Below are the code and all the weights of a small trained network. Each question names an input and a class and asks about switching units off, where a switched-off unit gives its printed mean instead of its output.

import numpy as np


def w(rows, s, z=0):
    codes = np.array(rows[::2]) - 128.0
    scale = np.full(codes.shape[1], s)
    scale[-1] = z or s
    return codes * scale


def f(y):
    return np.maximum(y, 0)


def log_softmax(a):
    a = a - a.max(-1, keepdims=True)
    return a - np.log(np.exp(a).sum(-1, keepdims=True))


def net(x, mask):
    res = np.array(x, float).reshape(1, 8) / 4 @ E
    y = f(res @ A[0][:, :-1].T + A[0][:, -1])
    res = res + np.where(mask, y, B[0][:, -1]) @ B[0][:, :-1]
    return log_softmax(res[-1] @ U[:, :-1].T + U[:, -1])


A, B = {}, {}
E = w([
[240,228,125,157,82],'x0',
[158,144,215,105,139],'x1',
[113,10,20,246,46],'x2',
[130,161,4,149,177],'x3',
[142,122,217,45,64],'x4',
[48,58,123,92,66],'x5',
[137,123,71,2,41],'x6',
[88,14,174,142,111],'x7',
],0.0081)
A[0] = w([
[133,131,211,137,219,151],'n0',
[108,86,144,118,154,53],'n1',
[115,104,180,161,186,88],'n2',
[176,44,134,139,54,150],'n3',
[70,72,122,148,51,165],'n4',
[100,141,222,116,167,254],'n5',
[89,137,50,134,155,117],'n6',
[211,223,126,138,118,124],'n7',
[134,125,169,57,106,97],'n8',
[143,171,171,102,89,114],'n9',
[224,170,95,158,108,142],'n10',
[143,124,153,63,143,7],'n11',
[95,167,136,92,100,104],'n12',
[154,140,175,78,94,122],'n13',
[131,144,39,148,152,162],'n14',
[160,213,155,18,137,199],'n15',
[198,221,131,119,137,205],'n16',
[115,108,200,152,206,113],'n17',
[142,131,173,163,209,195],'n18',
[206,169,110,137,138,67],'n19',
[151,40,155,121,42,56],'n20',
[72,78,71,141,96,221],'n21',
[82,32,42,151,65,237],'n22',
[127,166,149,30,109,118],'n23',
[128,108,182,136,125,170],'n24',
[234,195,103,160,153,87],'n25',
[184,167,94,141,130,75],'n26',
[80,161,32,144,194,142],'n27',
[97,96,170,179,186,147],'n28',
[114,165,155,2,76,135],'n29',
[144,163,174,42,144,143],'n30',
[93,148,153,134,147,58],'n31',
[105,155,185,116,164,213],'n32',
],0.011,0.0034)
B[0] = w([
[168,162,186,97,145,201],'n0',
[165,131,137,146,109,153],'n1',
[195,154,191,151,144,171],'n2',
[79,154,154,179,76,201],'n3',
[124,110,164,181,81,210],'n4',
[151,118,216,74,137,215],'n5',
[189,55,59,113,186,181],'n6',
[98,187,55,130,169,206],'n7',
[109,106,143,85,123,190],'n8',
[101,131,115,86,160,177],'n9',
[106,193,55,213,129,189],'n10',
[107,107,150,80,117,163],'n11',
[104,98,98,107,118,159],'n12',
[93,127,132,66,126,188],'n13',
[167,90,50,154,184,196],'n14',
[48,117,98,51,132,240],'n15',
[76,205,81,104,165,214],'n16',
[196,155,224,126,146,186],'n17',
[194,207,175,123,153,186],'n18',
[103,154,78,156,142,172],'n19',
[69,164,183,145,71,203],'n20',
[152,64,127,158,110,209],'n21',
[124,44,133,255,89,252],'n22',
[107,94,109,67,125,201],'n23',
[142,147,237,112,105,173],'n24',
[109,200,48,182,172,199],'n25',
[109,145,80,165,138,167],'n26',
[196,77,94,106,221,205],'n27',
[165,132,172,162,141,183],'n28',
[57,80,100,58,113,227],'n29',
[84,122,142,41,126,208],'n30',
[133,131,150,122,131,143],'n31',
[143,142,182,80,123,188],'n32',
],0.0087,0.015)
U = w([
[174,180,198,118,141,253],'0',
[86,101,135,196,2,73],'1',
[105,233,49,143,160,59],'2',
[174,33,75,167,156,121],'3',
[61,127,127,33,109,165],'4',
],0.0094,0.0014)

Each question gives the input, the list of numbers given to net, and the class t.
The units are the neurons (one row each of A and B). Each row of codes is followed by its name. A weight is (code - 128) times the scale printed after its matrix; where a second scale follows, it is the last column's (A, B and U).
mask holds one flag per neuron, in row order. A switched-off neuron (its flag False) gives its mean, the last column of its row in B, instead of its output. The means were averaged over made-up inputs and are rounded, as every weight is.
A unit's drop is (log p(t) with every unit on - log p(t) with that unit switched off) / (log p(t) with every unit on - log p(t) with every unit switched off).
The circuit of an input: a set's keep is (log p(t) with only the set's units on - log p(t) with every unit switched off) / (log p(t) with every unit on - log p(t) with every unit switched off). Starting from the 12 units with the biggest drops (on a tie, the unit counted first), units are removed one at a time, each time the one whose removal leaves the highest keep (on an exact tie, the one counted first), for as long as the keep stays at least 0.8.
units of the circuit, in order: the units of the circuit, biggest drop first
k most important neurons: the k neurons with the biggest drops, biggest first
drop when u is switched off: that unit's drop, to one decimal
input [-6,1,5,-5,0,-8,-1,2], class 1: units of the circuit, in order : (n27)
input [3,-3,-6,-2,8,-8,-3,-4], class 4: 2 most important neurons : (n15 n30)
input [-1,-7,3,-5,-5,-1,5,0], class 3: 2 most important neurons : (n6 n14)
input [-4,3,-3,4,2,-5,-7,-5], class 0: 2 most important neurons : (n17 n0)
input [-7,-7,-1,-4,-4,-2,-4,-5], class 3: 2 most important neurons : (n27 n6)
input [-5,4,8,5,2,4,1,-5], class 3: 2 most important neurons : (n6 n27)
input [-5,-6,-1,1,-4,-3,-3,-7], class 3: 3 most important neurons : (n27 n6 n14)
input [3,3,-3,0,-2,-5,7,-1], class 2: 3 most important neurons : (n25 n7 n10)
input [-6,3,8,4,-2,-7,6,8], class 1: 2 most important neurons : (n3 n20)
input [-8,-3,-8,-7,-4,8,-3,-1], class 0: drop when n17 is switched off : 0.1
input [-2,-5,-1,-6,-5,-1,-1,-2], class 0: drop when n22 is switched off : 0.4
input [1,6,-8,-7,3,8,-8,-8], class 4: drop when n25 is switched off : 0.0
input [2,7,-5,-5,-8,-6,0,-1], class 2: drop when n7 is switched off : 0.2
input [2,-4,8,5,3,-1,2,-8], class 3: most important neuron : (n22)
